Here is a tiny trained network, its code and every weight. The questions are about switching its units off for an input and a class, where a switched-off unit gives its printed mean instead of its output.

import numpy as np


def w(rows, s, z=0):
    codes = np.array(rows[::2]) - 128.0
    scale = np.full(codes.shape[1], s)
    scale[-1] = z or s
    return codes * scale


def f(y):
    return np.maximum(y, 0)


def log_softmax(a):
    a = a - a.max(-1, keepdims=True)
    return a - np.log(np.exp(a).sum(-1, keepdims=True))


def net(x, mask):
    res = np.array(x, float).reshape(1, 5) / 4 @ E
    y = f(res @ A[0][:, :-1].T + A[0][:, -1])
    res = res + np.where(mask, y, B[0][:, -1]) @ B[0][:, :-1]
    return log_softmax(res[-1] @ U[:, :-1].T + U[:, -1])


A, B = {}, {}
E = w([
[80,142,138,99,228,127,3,129],'x0',
[159,105,125,121,98,137,98,131],'x1',
[118,38,187,92,137,109,198,48],'x2',
[120,186,208,44,43,172,151,62],'x3',
[110,122,123,142,115,134,127,120],'x4',
],0.014)
A[0] = w([
[114,143,100,137,161,72,57,194,147],'neuron 0',
[127,248,101,148,72,159,110,193,112],'neuron 1',
[137,45,90,182,154,46,138,164,225],'neuron 2',
[65,117,156,82,164,120,43,91,79],'neuron 3',
[114,110,100,152,110,80,118,110,40],'neuron 4',
[155,69,92,180,169,95,156,133,3],'neuron 5',
[92,126,81,178,183,156,40,144,138],'neuron 6',
],0.012,0.0071)
B[0] = w([
[50,91,184,102,2,174,157,139,225],'neuron 0',
[234,168,84,171,177,104,111,100,239],'neuron 1',
[202,202,105,145,186,98,62,154,252],'neuron 2',
[206,182,40,211,148,111,48,107,196],'neuron 3',
[131,145,195,142,134,114,125,110,139],'neuron 4',
[232,133,114,129,121,186,105,51,186],'neuron 5',
[42,75,139,68,86,141,152,163,232],'neuron 6',
],0.011,0.018)
U = w([
[144,166,101,148,111,160,74,176,190],'0',
[176,134,118,138,88,178,110,47,176],'1',
[39,7,237,27,26,188,186,121,2],'2',
],0.012,0.0015)

Each question gives the input, the list of numbers given to net, and the class t.
The units are the neurons (one row each of A and B). Each row of codes is followed by its name. A weight is (code - 128) times the scale printed after its matrix; where a second scale follows, it is the last column's (A, B and U).
mask holds one flag per neuron, in row order. A switched-off neuron (its flag False) gives its mean, the last column of its row in B, instead of its output. The means were averaged over made-up inputs and are rounded, as every weight is.
A unit's drop is (log p(t) with every unit on - log p(t) with that unit switched off) / (log p(t) with every unit on - log p(t) with every unit switched off).
The circuit of an input: a set's keep is (log p(t) with only the set's units on - log p(t) with every unit switched off) / (log p(t) with every unit on - log p(t) with every unit switched off). Starting from all 7 units, units are removed one at a time, each time the one whose removal leaves the highest keep (on an exact tie, the one counted first), for as long as the keep stays at least 0.8.
units of the circuit, in order: the units of the circuit, biggest drop first
top k neurons: the k neurons with the biggest drops, biggest first
drop when u is switched off: that unit's drop, to one decimal
input [-1,-5,-6,6,4], class 1: units of the circuit, in order : [neuron 2]
input [6,7,8,-3,-8], class 0: units of the circuit, in order : [neuron 2; neuron 3]
input [8,-2,8,-1,-8], class 0: units of the circuit, in order : [neuron 3; neuron 5]
input [7,6,-1,-8,2], class 2: top 3 neurons : [neuron 0; neuron 6; neuron 1]
input [-8,-4,5,3,-4], class 2: top 3 neurons : [neuron 1; neuron 2; neuron 3]
input [1,-1,6,-2,5], class 0: units of the circuit, in order : [neuron 2; neuron 0]
input [-5,4,4,3,-3], class 2: top 3 neurons : [neuron 1; neuron 2; neuron 3]
input [5,5,-2,-2,-1], class 2: top 2 neurons : [neuron 0; neuron 6]
input [5,-7,8,-4,2], class 0: top 2 neurons : [neuron 2; neuron 3]
input [8,3,0,8,0], class 0: top 2 neurons : [neuron 3; neuron 5]
input [7,3,5,0,6], class 0: top 2 neurons : [neuron 3; neuron 5]
input [3,2,5,0,-4], class 0: top 3 neurons : [neuron 5; neuron 0; neuron 1]
input [-8,1,6,4,-5], class 2: top 2 neurons : [neuron 1; neuron 2]
input [5,-5,6,-2,3], class 0: top neuron : [neuron 3]
input [7,1,-2,-5,-4], class 2: top 2 neurons : [neuron 0; neuron 6]
input [8,3,0,-2,-1], class 2: drop when neuron 6 is switched off : 0.8
input [3,4,-8,-8,1], class 2: drop when neuron 6 is switched off : 0.6
input [-7,0,8,3,6], class 2: drop when neuron 2 is switched off : 0.1
